Below are the code and all the weights of a small trained network. Each question names an input and a target symbol and asks about switching units off, where a switched-off unit gives its printed mean instead of its output.

import numpy as np


def w(rows, s, z=0):
    codes = np.array(rows[::2]) - 128.0
    scale = np.full(codes.shape[1], s)
    scale[-1] = z or s
    return codes * scale


def f(y):
    return np.maximum(y, 0)


def softmax(a):
    e = np.exp(a - a.max(-1, keepdims=True))
    return e / e.sum(-1, keepdims=True)


def log_softmax(a):
    a = a - a.max(-1, keepdims=True)
    return a - np.log(np.exp(a).sum(-1, keepdims=True))


def net(x, mask):
    ids = ['ΘΦΨΩγεζλτ'.index(c) for c in x.split()]
    T = len(ids)
    res = E[ids] + P[:T]
    r = res
    for j in range(2):
        rows = slice(4 * j, 4 * j + 4)
        q, k, v = (r @ M[0][rows].T for M in (Q, K, V))
        z = softmax(np.where(np.tri(T) > 0, q @ k.T / 4**0.5, -1e9)) @ v
        o = O[0][rows]
        res = res + np.where(mask[j], z, o[:, -1]) @ o[:, :-1]
    y = f(res @ A[0][:, :-1].T + A[0][:, -1])
    res = res + np.where(mask[2:14], y, B[0][:, -1]) @ B[0][:, :-1]
    return log_softmax(res[-1] @ U[:, :-1].T + U[:, -1])


Q, K, V, O, A, B = {}, {}, {}, {}, {}, {}
E = w([
[132,138,102],'Θ',
[126,220,55],'Φ',
[191,55,217],'Ψ',
[128,134,114],'Ω',
[92,67,39],'γ',
[108,136,157],'ε',
[88,183,9],'ζ',
[139,153,76],'λ',
[138,202,106],'τ',
],0.013)
P = w([
[11,142,156],'0',
[160,80,82],'1',
[131,130,173],'2',
[156,86,72],'3',
[132,127,174],'4',
[166,75,90],'5',
[134,127,173],'6',
[161,78,66],'7',
[135,123,176],'8',
[160,84,67],'9',
[137,126,177],'10',
[161,80,68],'11',
[136,127,175],'12',
],0.012)
Q[0] = w([
[72,124,94],'head 1',
[154,144,147],'head 1',
[109,213,100],'head 1',
[132,98,131],'head 1',
[42,110,171],'head 2',
[180,98,34],'head 2',
[2,120,165],'head 2',
[115,36,117],'head 2',
],0.029)
K[0] = w([
[103,125,59],'head 1',
[152,135,163],'head 1',
[163,202,106],'head 1',
[109,107,130],'head 1',
[197,58,135],'head 2',
[43,143,65],'head 2',
[254,40,106],'head 2',
[38,52,135],'head 2',
],0.027)
V[0] = w([
[128,142,100],'head 1',
[108,88,151],'head 1',
[146,167,120],'head 1',
[137,135,167],'head 1',
[137,222,125],'head 2',
[153,70,5],'head 2',
[173,136,27],'head 2',
[71,98,131],'head 2',
],0.012)
O[0] = w([
[158,99,167,201],'head 1',
[128,189,93,57],'head 1',
[111,79,148,165],'head 1',
[67,134,88,40],'head 1',
[171,251,46,252],'head 2',
[5,89,88,80],'head 2',
[45,170,63,106],'head 2',
[140,81,117,239],'head 2',
],0.012,0.0033)
A[0] = w([
[145,97,86,3],'neuron 1',
[117,170,144,148],'neuron 2',
[108,136,100,123],'neuron 3',
[145,57,187,144],'neuron 4',
[143,93,112,70],'neuron 5',
[179,120,121,104],'neuron 6',
[147,121,160,42],'neuron 7',
[124,100,197,66],'neuron 8',
[67,206,246,91],'neuron 9',
[138,49,82,177],'neuron 10',
[88,123,113,217],'neuron 11',
[130,131,131,90],'neuron 12',
],0.013,0.0066)
B[0] = w([
[158,20,100,143],'neuron 1',
[143,120,92,178],'neuron 2',
[150,146,116,173],'neuron 3',
[70,96,27,218],'neuron 4',
[111,78,141,155],'neuron 5',
[75,63,176,248],'neuron 6',
[91,177,70,148],'neuron 7',
[214,163,147,154],'neuron 8',
[61,110,255,167],'neuron 9',
[124,254,176,255],'neuron 10',
[179,63,88,228],'neuron 11',
[125,117,129,128],'neuron 12',
],0.02,0.0082)
U = w([
[187,127,87,176],'Θ',
[216,206,75,83],'Φ',
[127,49,75,2],'Ψ',
[130,115,104,169],'Ω',
[53,183,70,98],'γ',
[76,103,133,98],'ε',
[202,101,35,41],'ζ',
[254,52,113,185],'λ',
[116,219,178,252],'τ',
],0.0083,0.0033)

Each question gives the input, a string of symbols that net reads in full, and the target symbol t.
The units are the heads (4 rows each of Q, K, V and O) and the neurons (one row each of A and B). Each row of codes is followed by its name. A weight is (code - 128) times the scale printed after its matrix; where a second scale follows, it is the last column's (O, A, B and U).
mask holds one flag per unit, heads first, then neurons. A switched-off unit (its flag False) gives its mean, the last column of its rows in O or B, instead of its output. The means were averaged over made-up inputs and are rounded, as every weight is.
A unit's drop is (log p(t) with every unit on - log p(t) with that unit switched off) / (log p(t) with every unit on - log p(t) with every unit switched off).
The circuit of an input: a set's keep is (log p(t) with only the set's units on - log p(t) with every unit switched off) / (log p(t) with every unit on - log p(t) with every unit switched off). Starting from the 12 units with the biggest drops (on a tie, the unit counted first), units are removed one at a time, each time the one whose removal leaves the highest keep (on an exact tie, the one counted first), for as long as the keep stays at least 0.8.
circuit, biggest first: the units of the circuit, biggest drop first
unit that matters most: the unit with the biggest drop
k most important neurons: the k neurons with the biggest drops, biggest first
which heads matter: for each layer, one digit per head in row order, 1 if its drop is at least 0.15 and else 0, layers parted by /
drop when u is switched off: that unit's drop, to one decimal
input γ τ τ τ τ τ ζ Ω, target γ: which heads matter => 01
input ε τ τ Φ τ τ τ λ, target Ψ: unit that matters most => head 2
input λ τ Φ ε γ τ Ψ γ γ Θ γ τ, target τ: circuit, biggest first => (neuron 11; neuron 4)
input λ Φ ζ τ, target τ: which heads matter => 00
input γ τ γ τ τ ε, target γ: circuit, biggest first => (neuron 10; head 2; neuron 4)
input Ψ ζ τ τ τ γ ζ ε, target ζ: 3 most important neurons => (neuron 11; neuron 6; neuron 9)
input Ψ Ω γ τ, target ζ: which heads matter => 01
input τ τ Ω Θ ε γ, target λ: 2 most important neurons => (neuron 1; neuron 4)
input ε γ ε ε ε τ τ τ γ Θ, target Ψ: 2 most important neurons => (neuron 4; neuron 6)
input ε λ γ γ Θ Ω, target Ψ: 2 most important neurons => (neuron 4; neuron 6)
input τ γ Φ γ τ Φ ε, target ε: which heads matter => 01
input Ω τ τ Φ λ τ τ Φ τ ε ζ, target ζ: circuit, biggest first => (head 2; neuron 11; neuron 6; neuron 10)
input τ γ Ω ε γ ε τ λ γ Φ, target λ: circuit, biggest first => (head 2; neuron 10)
input τ Φ γ τ λ γ ε ζ, target λ: circuit, biggest first => (head 2; head 1; neuron 6)
input ε γ ζ ζ Ψ ε Φ τ γ, target γ: circuit, biggest first => (neuron 10; head 2)
input ε τ Ψ τ Ψ, target Ψ: circuit, biggest first => (neuron 4)
input ε τ γ Φ, target Ψ: circuit, biggest first => (head 2; neuron 4; neuron 6; head 1)
input ε τ τ ζ τ γ ζ ε, target Ψ: circuit, biggest first => (head 2; neuron 4; neuron 6)
input γ Ψ τ Φ, target γ: circuit, biggest first => (neuron 10; head 2; neuron 4; head 1)
input τ γ τ ζ Θ Ω, target λ: 4 most important neurons => (neuron 10; neuron 4; neuron 6; neuron 9)
input ζ ζ ζ ζ τ γ τ ε Ψ τ Ψ ζ, target Φ: unit that matters most => neuron 10
input ε Φ γ ζ, target Ψ: 4 most important neurons => (neuron 4; neuron 6; neuron 5; neuron 1)
input τ γ γ τ τ Θ τ Ψ ζ ε ε τ ε, target ε: 2 most important neurons => (neuron 9; neuron 4)
input τ τ ζ τ Φ ζ, target λ: 2 most important neurons => (neuron 10; neuron 4)
input τ τ τ Φ τ τ, target λ: 4 most important neurons => (neuron 10; neuron 4; neuron 6; neuron 9)
input ε τ τ τ τ ε, target Ψ: circuit, biggest first => (head 2; neuron 4)
input τ γ γ ε, target λ: unit that matters most => neuron 10
input ζ τ τ τ Φ γ, target Φ: drop when neuron 4 is switched off => 0.1
input γ τ τ γ τ λ, target γ: drop when neuron 4 is switched off => 0.7
input τ τ Ω τ ε τ τ γ γ ε, target λ: drop when neuron 10 is switched off => 1.5
